Below are the code and all the weights of a small trained network. Each question names an input and a target symbol and asks about switching units off, where a switched-off unit gives its printed mean instead of its output.

import numpy as np


def w(rows, s, z=0):
    codes = np.array(rows[::2]) - 128.0
    scale = np.full(codes.shape[1], s)
    scale[-1] = z or s
    return codes * scale


def norm(h):
    return h / np.sqrt((h * h).mean(-1, keepdims=True) + 1e-5)


def f(y):
    return y / 2 * (1 + np.tanh(0.7978845608 * (y + 0.044715 * y**3)))


def softmax(a):
    e = np.exp(a - a.max(-1, keepdims=True))
    return e / e.sum(-1, keepdims=True)


def log_softmax(a):
    a = a - a.max(-1, keepdims=True)
    return a - np.log(np.exp(a).sum(-1, keepdims=True))


def net(x, mask):
    ids = ['ΓΘΠΨαβδεζηλμξστφ'.index(c) for c in x.split()]
    T = len(ids)
    res = E[ids] + P[:T]
    u = 0
    for l in range(2):
        r = norm(res)
        for j in range(3):
            rows = slice(2 * j, 2 * j + 2)
            q, k, v = (r @ M[l][rows].T for M in (Q, K, V))
            z = softmax(np.where(np.tri(T) > 0, q @ k.T / 2**0.5, -1e9)) @ v
            o = O[l][rows]
            res = res + np.where(mask[u + j], z, o[:, -1]) @ o[:, :-1]
        u += 3
        y = f(norm(res) @ A[l][:, :-1].T + A[l][:, -1])
        res = res + np.where(mask[u : u + 16], y, B[l][:, -1]) @ B[l][:, :-1]
        u += 16
    return log_softmax(norm(res)[-1] @ U[:, :-1].T + U[:, -1])


Q, K, V, O, A, B = {}, {}, {}, {}, {}, {}
E = w([
[135,83,71,79,125],'Γ',
[143,50,103,92,117],'Θ',
[135,62,111,114,131],'Π',
[93,45,158,163,125],'Ψ',
[160,79,76,74,138],'α',
[149,117,22,154,153],'β',
[152,101,41,108,131],'δ',
[80,34,165,207,123],'ε',
[97,83,109,59,141],'ζ',
[105,148,79,129,197],'η',
[115,115,111,182,231],'λ',
[180,48,192,162,153],'μ',
[154,111,235,95,109],'ξ',
[159,159,161,93,158],'σ',
[178,164,186,67,147],'τ',
[130,106,149,164,7],'φ',
],0.014)
P = w([
[140,168,131,118,115],'0',
[17,156,170,70,249],'1',
[214,117,117,178,170],'2',
[139,158,144,130,86],'3',
[25,155,164,66,224],'4',
[188,5,17,198,180],'5',
[144,154,150,127,80],'6',
],0.015)
Q[0] = w([
[172,185,230,92,121],'L0H1',
[63,157,208,2,156],'L0H1',
[158,243,251,74,93],'L0H2',
[42,50,107,111,137],'L0H2',
[45,253,149,88,63],'L0H3',
[215,44,201,197,44],'L0H3',
],0.0098)
K[0] = w([
[45,108,122,111,160],'L0H1',
[38,247,214,30,105],'L0H1',
[43,92,145,81,126],'L0H2',
[196,82,173,152,145],'L0H2',
[35,237,153,102,171],'L0H3',
[117,81,168,96,85],'L0H3',
],0.013)
V[0] = w([
[177,128,136,145,48],'L0H1',
[107,217,117,147,116],'L0H1',
[215,172,254,98,151],'L0H2',
[134,94,159,73,186],'L0H2',
[62,96,110,82,109],'L0H3',
[35,220,173,195,115],'L0H3',
],0.007)
O[0] = w([
[186,139,104,134,18,1],'L0H1',
[124,133,53,24,130,4],'L0H1',
[214,155,243,49,210,161],'L0H2',
[140,89,135,17,59,215],'L0H2',
[125,3,199,77,134,84],'L0H3',
[80,153,139,143,95,12],'L0H3',
],0.0063,0.0025)
A[0] = w([
[175,161,152,120,115,83],'L0N1',
[206,120,175,131,186,77],'L0N2',
[114,169,228,178,84,103],'L0N3',
[43,189,81,145,79,161],'L0N4',
[91,94,153,34,44,140],'L0N5',
[119,53,170,133,187,122],'L0N6',
[250,92,122,90,74,144],'L0N7',
[56,147,208,148,134,105],'L0N8',
[150,200,63,58,69,149],'L0N9',
[36,84,92,22,166,17],'L0N10',
[230,188,138,152,55,253],'L0N11',
[126,79,185,167,87,44],'L0N12',
[124,179,158,182,129,117],'L0N13',
[89,60,60,136,164,88],'L0N14',
[30,190,148,175,218,113],'L0N15',
[176,150,43,122,186,117],'L0N16',
],0.012,0.0047)
B[0] = w([
[109,85,115,144,130,125],'L0N1',
[140,121,140,190,91,178],'L0N2',
[104,90,200,124,161,155],'L0N3',
[59,184,128,176,177,148],'L0N4',
[150,178,83,125,7,181],'L0N5',
[118,170,84,136,127,209],'L0N6',
[109,122,79,196,164,202],'L0N7',
[163,128,137,86,146,179],'L0N8',
[130,145,23,52,172,138],'L0N9',
[111,192,123,131,81,194],'L0N10',
[63,63,128,93,158,195],'L0N11',
[146,127,138,143,195,147],'L0N12',
[142,143,135,119,80,145],'L0N13',
[92,126,108,202,111,169],'L0N14',
[106,192,104,128,88,254],'L0N15',
[125,112,214,178,122,187],'L0N16',
],0.011,0.0092)
Q[1] = w([
[244,52,170,26,88],'L1H1',
[28,188,154,112,136],'L1H1',
[48,185,154,2,72],'L1H2',
[180,178,124,99,80],'L1H2',
[216,53,117,56,32],'L1H3',
[152,59,67,242,161],'L1H3',
],0.0091)
K[1] = w([
[127,166,139,62,157],'L1H1',
[62,85,197,181,39],'L1H1',
[150,145,199,50,79],'L1H2',
[254,171,136,91,80],'L1H2',
[130,48,135,161,54],'L1H3',
[200,133,141,202,186],'L1H3',
],0.0088)
V[1] = w([
[254,214,105,98,183],'L1H1',
[11,89,110,51,154],'L1H1',
[82,61,93,138,49],'L1H2',
[136,149,60,176,190],'L1H2',
[59,74,111,59,176],'L1H3',
[98,255,100,216,155],'L1H3',
],0.0086)
O[1] = w([
[104,165,67,100,220,73],'L1H1',
[194,141,131,139,31,107],'L1H1',
[171,191,108,95,88,138],'L1H2',
[14,158,172,105,137,172],'L1H2',
[148,153,82,115,62,107],'L1H3',
[165,2,186,120,108,254],'L1H3',
],0.0077,0.009)
A[1] = w([
[206,180,98,32,157,141],'L1N1',
[127,138,158,177,157,160],'L1N2',
[158,40,144,167,114,180],'L1N3',
[213,69,76,152,164,94],'L1N4',
[85,128,114,105,208,55],'L1N5',
[248,125,157,184,109,142],'L1N6',
[107,138,70,74,86,2],'L1N7',
[93,84,104,37,92,21],'L1N8',
[165,226,128,198,156,193],'L1N9',
[213,181,185,128,86,25],'L1N10',
[123,183,184,157,53,3],'L1N11',
[158,72,47,137,158,157],'L1N12',
[185,73,53,65,91,146],'L1N13',
[176,71,157,78,209,129],'L1N14',
[121,120,200,56,161,118],'L1N15',
[54,177,108,63,154,125],'L1N16',
],0.016,0.0058)
B[1] = w([
[160,163,93,253,141,147],'L1N1',
[145,100,137,108,101,214],'L1N2',
[138,185,89,152,105,255],'L1N3',
[130,178,158,74,132,175],'L1N4',
[113,173,107,62,94,147],'L1N5',
[120,118,55,63,151,179],'L1N6',
[123,82,146,119,120,150],'L1N7',
[80,91,129,48,127,141],'L1N8',
[136,161,114,64,90,188],'L1N9',
[89,147,211,138,202,146],'L1N10',
[134,112,203,130,92,181],'L1N11',
[141,135,210,101,132,185],'L1N12',
[164,127,117,149,205,155],'L1N13',
[115,93,213,180,140,149],'L1N14',
[239,122,85,112,58,155],'L1N15',
[162,97,113,150,173,203],'L1N16',
],0.014,0.0098)
U = w([
[130,34,71,116,150,229],'Γ',
[179,187,111,139,134,76],'Θ',
[71,210,119,214,103,3],'Π',
[218,68,133,79,104,174],'Ψ',
[123,77,163,86,186,184],'α',
[19,80,73,196,121,66],'β',
[77,49,134,134,186,252],'δ',
[130,56,147,139,137,101],'ε',
[178,172,11,95,39,30],'ζ',
[59,202,84,87,166,231],'η',
[105,176,249,86,102,132],'λ',
[83,10,218,201,205,52],'μ',
[171,167,189,98,174,46],'ξ',
[134,144,129,132,174,168],'σ',
[135,127,103,154,154,127],'τ',
[75,46,60,120,51,189],'φ',
],0.012,0.0042)

Each question gives the input, a string of symbols that net reads in full, and the target symbol t.
The units are the heads (2 rows each of Q, K, V and O) and the neurons (one row each of A and B). Each row of codes is followed by its name. A weight is (code - 128) times the scale printed after its matrix; where a second scale follows, it is the last column's (O, A, B and U).
mask holds one flag per unit, layer by layer, with each layer's heads first. A switched-off unit (its flag False) gives its mean, the last column of its rows in O or B, instead of its output. The means were averaged over made-up inputs and are rounded, as every weight is.
A unit's drop is (log p(t) with every unit on - log p(t) with that unit switched off) / (log p(t) with every unit on - log p(t) with every unit switched off).
The circuit of an input: a set's keep is (log p(t) with only the set's units on - log p(t) with every unit switched off) / (log p(t) with every unit on - log p(t) with every unit switched off). Starting from the 12 units with the biggest drops (on a tie, the unit counted first), units are removed one at a time, each time the one whose removal leaves the highest keep (on an exact tie, the one counted first), for as long as the keep stays at least 0.8.
circuit, biggest first: the units of the circuit, biggest drop first
most important unit: the unit with the biggest drop
k most important neurons: the k neurons with the biggest drops, biggest first
drop of u: that unit's drop, to one decimal
input λ Γ β φ η, target λ: circuit, biggest first => (L0N11; L1H1)
input Π λ η φ λ, target λ: most important unit => L1H1
input λ Π φ Ψ φ Ψ, target ζ: circuit, biggest first => (L1N3; L1N4)
input Π Ψ ε Γ Π λ η, target η: 3 most important neurons => (L0N4; L0N9; L1N5)
input λ λ φ λ, target φ: circuit, biggest first => (L0H1; L0N11)
input ζ λ φ λ δ φ, target ζ: circuit, biggest first => (L1N3; L1N6)
input λ λ λ τ μ Ψ, target μ: circuit, biggest first => (L1N12; L0N5)
input η Π δ φ δ, target λ: circuit, biggest first => (L1N11; L0N10; L1H3)
input λ μ Ψ φ, target φ: 2 most important neurons => (L0N11; L0N5)
input φ λ λ λ Π, target η: circuit, biggest first => (L0N16; L0N10; L1N16)
input Θ ε λ ζ ζ ζ ξ, target ξ: 2 most important neurons => (L1N10; L0N5)
input φ Γ φ μ φ ε, target ζ: 2 most important neurons => (L0N11; L1N6)
input λ α Π, target μ: 3 most important neurons => (L0N11; L0N5; L0N7)
input τ λ φ ζ φ Π, target ζ: circuit, biggest first => (L1N3)
input φ ζ Ψ, target ζ: circuit, biggest first => (L1N3; L1N6)
input λ λ φ, target μ: circuit, biggest first => (L0N11; L0N5)
input λ λ β, target μ: 2 most important neurons => (L0N16; L0N5)
input ζ β Ψ σ Γ, target ζ: 2 most important neurons => (L0N10; L0N5)
input λ β μ Γ φ Π ζ, target ζ: 2 most important neurons => (L0N5; L0N9)
input Π τ φ τ λ Γ, target ζ: circuit, biggest first => (L1N3)
input φ Γ φ, target ζ: 2 most important neurons => (L1N3; L0N14)
input φ λ λ Ψ λ Π μ, target μ: 3 most important neurons => (L1N14; L0N7; L0N12)
input μ λ λ λ β λ Π, target Π: 3 most important neurons => (L0N5; L0N7; L1N3)
input ζ λ φ Ψ, target Ψ: 2 most important neurons => (L1N15; L0N3)
input λ α τ, target μ: 2 most important neurons => (L0N16; L1N14)
input φ λ ζ β, target β: drop of L1N1 => 0.0
